Here is a tiny trained network, its code and every weight. The questions are about switching its units off for an input and a class, where a switched-off unit gives its printed mean instead of its output.

import numpy as np


def w(rows, s, z=0):
    codes = np.array(rows[::2]) - 128.0
    scale = np.full(codes.shape[1], s)
    scale[-1] = z or s
    return codes * scale


def norm(h):
    return h / np.sqrt((h * h).mean(-1, keepdims=True) + 1e-5)


def f(y):
    return np.maximum(y, 0)


def log_softmax(a):
    a = a - a.max(-1, keepdims=True)
    return a - np.log(np.exp(a).sum(-1, keepdims=True))


def net(x, mask):
    res = np.array(x, float).reshape(1, 4) / 4 @ E
    u = 0
    for l in range(4):
        y = f(norm(res) @ A[l][:, :-1].T + A[l][:, -1])
        res = res + np.where(mask[u : u + 5], y, B[l][:, -1]) @ B[l][:, :-1]
        u += 5
    return log_softmax(norm(res)[-1] @ U[:, :-1].T + U[:, -1])


A, B = {}, {}
E = w([
[158,115,145,43,139,228,122,120,137,93,168],'x0',
[149,168,193,96,128,65,80,76,155,109,120],'x1',
[1,109,112,84,119,134,140,181,130,67,56],'x2',
[177,200,58,101,84,109,111,189,159,76,211],'x3',
],0.0083)
A[0] = w([
[218,152,129,142,26,106,168,41,108,223,126,74],'0.n0',
[121,157,108,122,44,99,51,229,171,80,150,41],'0.n1',
[160,179,91,170,97,47,126,217,200,228,51,5],'0.n2',
[118,63,25,179,119,162,207,184,134,115,189,172],'0.n3',
[121,248,227,70,118,3,106,81,181,85,191,43],'0.n4',
],0.0054,0.0031)
B[0] = w([
[191,105,37,208,163,236,96,116,156,136,79,226],'0.n0',
[190,160,65,134,118,184,56,204,196,121,124,213],'0.n1',
[62,104,179,183,134,50,64,159,106,93,228,193],'0.n2',
[168,177,144,108,14,96,180,64,29,207,94,235],'0.n3',
[116,125,92,120,2,130,207,48,116,176,143,253],'0.n4',
],0.0082,0.0054)
A[1] = w([
[40,140,99,77,108,108,143,178,122,56,38,78],'1.n0',
[14,200,103,249,179,67,172,99,169,63,153,25],'1.n1',
[90,15,241,147,235,145,108,96,65,181,59,62],'1.n2',
[134,126,206,21,126,254,134,134,144,91,160,5],'1.n3',
[94,167,177,35,90,37,92,6,174,78,123,185],'1.n4',
],0.0078,0.0026)
B[1] = w([
[228,155,151,187,243,211,87,37,160,253,159,219],'1.n0',
[116,85,183,172,135,56,52,111,74,121,176,174],'1.n1',
[126,201,33,100,95,78,139,148,231,32,125,253],'1.n2',
[106,87,224,144,173,54,144,124,2,124,219,211],'1.n3',
[117,53,173,131,87,234,137,137,102,154,38,223],'1.n4',
],0.0097,0.0067)
A[2] = w([
[186,114,151,24,109,122,120,121,110,95,197,144],'2.n0',
[111,102,159,116,106,96,222,76,158,121,73,135],'2.n1',
[129,109,80,51,18,109,153,152,101,142,87,254],'2.n2',
[142,103,129,171,255,104,166,157,193,142,46,51],'2.n3',
[179,191,135,139,115,166,59,168,131,135,155,153],'2.n4',
],0.0079,0.0034)
B[2] = w([
[31,60,162,90,140,77,121,160,97,130,111,204],'2.n0',
[136,174,121,106,10,123,132,161,111,108,157,179],'2.n1',
[118,159,180,140,75,178,149,159,130,67,103,254],'2.n2',
[135,114,113,71,170,148,94,118,116,102,221,167],'2.n3',
[139,157,117,119,212,119,92,84,240,88,90,231],'2.n4',
],0.011,0.0069)
A[3] = w([
[78,1,166,73,169,141,179,116,41,122,140,4],'3.n0',
[217,76,164,135,206,181,147,61,169,190,136,81],'3.n1',
[28,99,153,109,147,182,85,182,191,64,100,173],'3.n2',
[94,103,121,254,108,13,79,195,133,123,132,233],'3.n3',
[100,183,61,121,134,152,228,227,70,217,127,37],'3.n4',
],0.0074,0.0024)
B[3] = w([
[160,93,167,160,112,34,89,150,109,134,119,200],'3.n0',
[96,167,98,216,170,207,98,66,155,147,112,254],'3.n1',
[188,155,50,179,110,131,125,130,166,137,130,211],'3.n2',
[79,78,202,63,170,144,142,167,66,86,114,236],'3.n3',
[107,67,162,129,34,155,129,11,114,157,48,156],'3.n4',
],0.012,0.0063)
U = w([
[171,119,102,179,224,173,77,69,137,218,138,146],'0',
[102,62,220,102,144,14,83,193,13,120,189,150],'1',
[140,117,144,89,19,162,171,77,97,198,60,186],'2',
[146,192,29,31,112,63,120,171,215,19,186,105],'3',
[123,148,151,140,124,173,164,121,112,82,113,153],'4',
[72,63,129,62,210,125,247,245,202,201,97,2],'5',
],0.012,0.0076)

Each question gives the input, the list of numbers given to net, and the class t.
The units are the neurons (one row each of A and B). Each row of codes is followed by its name. A weight is (code - 128) times the scale printed after its matrix; where a second scale follows, it is the last column's (A, B and U).
mask holds one flag per neuron, layer by layer. A switched-off neuron (its flag False) gives its mean, the last column of its row in B, instead of its output. The means were averaged over made-up inputs and are rounded, as every weight is.
A unit's drop is (log p(t) with every unit on - log p(t) with that unit switched off) / (log p(t) with every unit on - log p(t) with every unit switched off).
The circuit of an input: a set's keep is (log p(t) with only the set's units on - log p(t) with every unit switched off) / (log p(t) with every unit on - log p(t) with every unit switched off). Starting from the 12 units with the biggest drops (on a tie, the unit counted first), units are removed one at a time, each time the one whose removal leaves the highest keep (on an exact tie, the one counted first), for as long as the keep stays at least 0.8.
circuit, biggest first: the units of the circuit, biggest drop first
most important unit: the unit with the biggest drop
top k neurons: the k neurons with the biggest drops, biggest first
top k neurons in layer l: the k neurons of layer l with the biggest drops, biggest first
input [-6,-7,8,-5], class 0: top 3 neurons : 1.n0, 0.n4, 2.n3
input [3,8,-6,-4], class 2: top 4 neurons : 0.n4, 1.n0, 0.n1, 2.n1
input [-1,-6,0,-3], class 2: circuit, biggest first : 0.n3
input [-3,2,7,-8], class 3: top 3 neurons : 1.n2, 0.n1, 2.n1
input [7,7,6,-1], class 1: top 2 neurons : 1.n3, 3.n0
input [-8,7,-7,0], class 1: top 2 neurons : 1.n0, 0.n2
input [-5,8,8,-7], class 0: top 2 neurons : 1.n0, 0.n3
input [7,7,-5,-5], class 1: circuit, biggest first : 1.n3, 2.n0
input [-6,-1,7,7], class 0: top 3 neurons : 1.n0, 2.n4, 1.n2
input [-8,-1,-2,-7], class 1: top 2 neurons : 1.n1, 3.n3
input [-6,7,-5,1], class 2: top 4 neurons : 0.n4, 1.n0, 1.n3, 2.n0
input [5,-7,-3,5], class 2: top 2 neurons : 0.n3, 1.n2
input [6,3,0,-7], class 3: top 2 neurons : 1.n2, 0.n1
input [-3,8,6,4], class 2: top 2 neurons : 0.n4, 1.n4
input [-1,-8,-2,-4], class 2: most important unit : 0.n3
input [-3,-6,3,5], class 2: top 3 neurons : 0.n3, 1.n2, 3.n4
input [-4,-5,2,-7], class 3: circuit, biggest first : 1.n2, 0.n4
input [-4,-3,5,-6], class 3: circuit, biggest first : 1.n2, 1.n4
input [6,3,6,1], class 0: top 2 neurons in layer 3 : 3.n1, 3.n3
input [-7,5,-5,-6], class 1: most important unit : 1.n0
input [-7,7,-1,0], class 1: top 2 neurons in layer 3 : 3.n3, 3.n1
input [5,5,7,7], class 0: top 2 neurons in layer 1 : 1.n0, 1.n2
input [-7,1,-6,7], class 1: top 2 neurons in layer 3 : 3.n3, 3.n1
input [6,-3,5,-4], class 1: top 2 neurons in layer 1 : 1.n3, 1.n2
input [7,-4,3,-8], class 3: top 2 neurons in layer 1 : 1.n2, 1.n1
